Here is a tiny trained network, its code and every weight. The questions are about switching its units off for an input and a class, where a switched-off unit gives its printed mean instead of its output.

import numpy as np


def w(rows, s, z=0):
    codes = np.array(rows[::2]) - 128.0
    scale = np.full(codes.shape[1], s)
    scale[-1] = z or s
    return codes * scale


def f(y):
    return np.maximum(y, 0)


def log_softmax(a):
    a = a - a.max(-1, keepdims=True)
    return a - np.log(np.exp(a).sum(-1, keepdims=True))


def net(x, mask):
    res = np.array(x, float).reshape(1, 6) / 4 @ E
    y = f(res @ A[0][:, :-1].T + A[0][:, -1])
    res = res + np.where(mask, y, B[0][:, -1]) @ B[0][:, :-1]
    return log_softmax(res[-1] @ U[:, :-1].T + U[:, -1])


A, B = {}, {}
E = w([
[86,225,87],'x0',
[128,128,129],'x1',
[127,128,129],'x2',
[167,152,254],'x3',
[128,128,128],'x4',
[25,105,170],'x5',
],0.013)
A[0] = w([
[41,126,154,16],'N1',
[120,145,127,111],'N2',
[111,99,105,209],'N3',
[92,95,109,179],'N4',
[146,158,181,132],'N5',
[136,143,142,85],'N6',
[146,103,134,82],'N7',
[92,219,142,145],'N8',
[139,99,123,74],'N9',
[159,70,121,92],'N10',
[139,146,141,59],'N11',
[141,143,204,153],'N12',
[32,107,147,1],'N13',
[113,102,80,232],'N14',
[72,120,162,53],'N15',
[46,116,177,29],'N16',
[145,101,146,117],'N17',
[158,181,218,111],'N18',
[181,135,116,176],'N19',
[179,45,128,193],'N20',
[94,71,85,228],'N21',
[118,131,162,118],'N22',
[103,174,118,155],'N23',
[90,129,143,59],'N24',
[51,6,170,101],'N25',
[123,112,102,213],'N26',
[64,136,142,27],'N27',
[138,168,144,39],'N28',
[154,179,110,136],'N29',
[147,97,141,97],'N30',
[98,180,97,130],'N31',
[130,134,157,125],'N32',
],0.023,0.006)
B[0] = w([
[222,99,52,191],'N1',
[145,121,115,140],'N2',
[133,175,124,177],'N3',
[127,186,128,180],'N4',
[189,110,191,195],'N5',
[140,138,140,143],'N6',
[139,101,107,152],'N7',
[186,190,142,205],'N8',
[130,159,125,147],'N9',
[166,162,75,180],'N10',
[147,142,136,141],'N11',
[124,43,131,219],'N12',
[180,222,132,198],'N13',
[78,136,48,202],'N14',
[97,73,112,176],'N15',
[92,44,97,200],'N16',
[110,99,127,165],'N17',
[229,126,230,239],'N18',
[165,144,94,190],'N19',
[229,102,27,226],'N20',
[129,214,151,213],'N21',
[110,99,141,162],'N22',
[121,81,83,176],'N23',
[168,109,95,154],'N24',
[8,162,254,251],'N25',
[99,147,87,173],'N26',
[200,120,83,171],'N27',
[135,146,157,151],'N28',
[49,117,169,180],'N29',
[123,90,118,162],'N30',
[85,81,96,190],'N31',
[130,98,137,160],'N32',
],0.05,0.02)
U = w([
[106,158,93,179],'0',
[151,49,157,168],'1',
[2,71,74,147],'2',
[163,177,210,135],'3',
[7,171,192,95],'4',
[40,40,246,5],'5',
],0.0095,0.0029)

Each question gives the input, the list of numbers given to net, and the class t.
The units are the neurons (one row each of A and B). Each row of codes is followed by its name. A weight is (code - 128) times the scale printed after its matrix; where a second scale follows, it is the last column's (A, B and U).
mask holds one flag per neuron, in row order. A switched-off neuron (its flag False) gives its mean, the last column of its row in B, instead of its output. The means were averaged over made-up inputs and are rounded, as every weight is.
A unit's drop is (log p(t) with every unit on - log p(t) with that unit switched off) / (log p(t) with every unit on - log p(t) with every unit switched off).
The circuit of an input: a set's keep is (log p(t) with only the set's units on - log p(t) with every unit switched off) / (log p(t) with every unit on - log p(t) with every unit switched off). Starting from the 12 units with the biggest drops (on a tie, the unit counted first), units are removed one at a time, each time the one whose removal leaves the highest keep (on an exact tie, the one counted first), for as long as the keep stays at least 0.8.
circuit, biggest first: the units of the circuit, biggest drop first
most important unit: the unit with the biggest drop
k most important neurons: the k neurons with the biggest drops, biggest first
drop when u is switched off: that unit's drop, to one decimal
input [0,-5,-4,3,-3,7], class 5: circuit, biggest first : [N25]
input [0,-2,5,-8,2,1], class 4: 3 most important neurons : [N20; N21; N1]
input [4,-1,7,-7,-3,1], class 0: 2 most important neurons : [N25; N21]
input [4,1,-5,2,7,2], class 1: 2 most important neurons : [N25; N21]
input [-8,-3,-3,6,-2,1], class 5: 2 most important neurons : [N25; N1]
input [1,-3,-3,-1,0,1], class 0: 2 most important neurons : [N25; N18]
input [0,-7,8,5,5,-1], class 1: 2 most important neurons : [N25; N12]
input [-6,-2,-6,-4,-3,1], class 4: 2 most important neurons : [N25; N1]
input [1,4,0,7,-3,8], class 1: 2 most important neurons : [N1; N27]
input [0,-8,-7,2,5,8], class 5: 3 most important neurons : [N25; N16; N20]
input [-1,7,2,6,-6,-8], class 1: 2 most important neurons : [N12; N25]
input [2,7,5,6,-1,7], class 1: 2 most important neurons : [N1; N16]
input [0,-2,5,8,-8,5], class 5: 2 most important neurons : [N25; N20]
input [6,3,-1,-1,0,-6], class 2: most important neuron : [N25]
input [4,0,8,-1,-2,-6], class 2: 2 most important neurons : [N25; N18]
input [-4,1,5,8,3,6], class 5: drop when N25 is switched off : 1.2
input [-1,3,-4,-5,-8,5], class 4: drop when N25 is switched off : 0.6
input [1,4,-4,0,3,-5], class 2: drop when N8 is switched off : 0.3
input [6,2,6,-2,-6,-5], class 2: drop when N25 is switched off : 0.1
input [2,0,-4,6,1,6], class 1: most important unit : N1
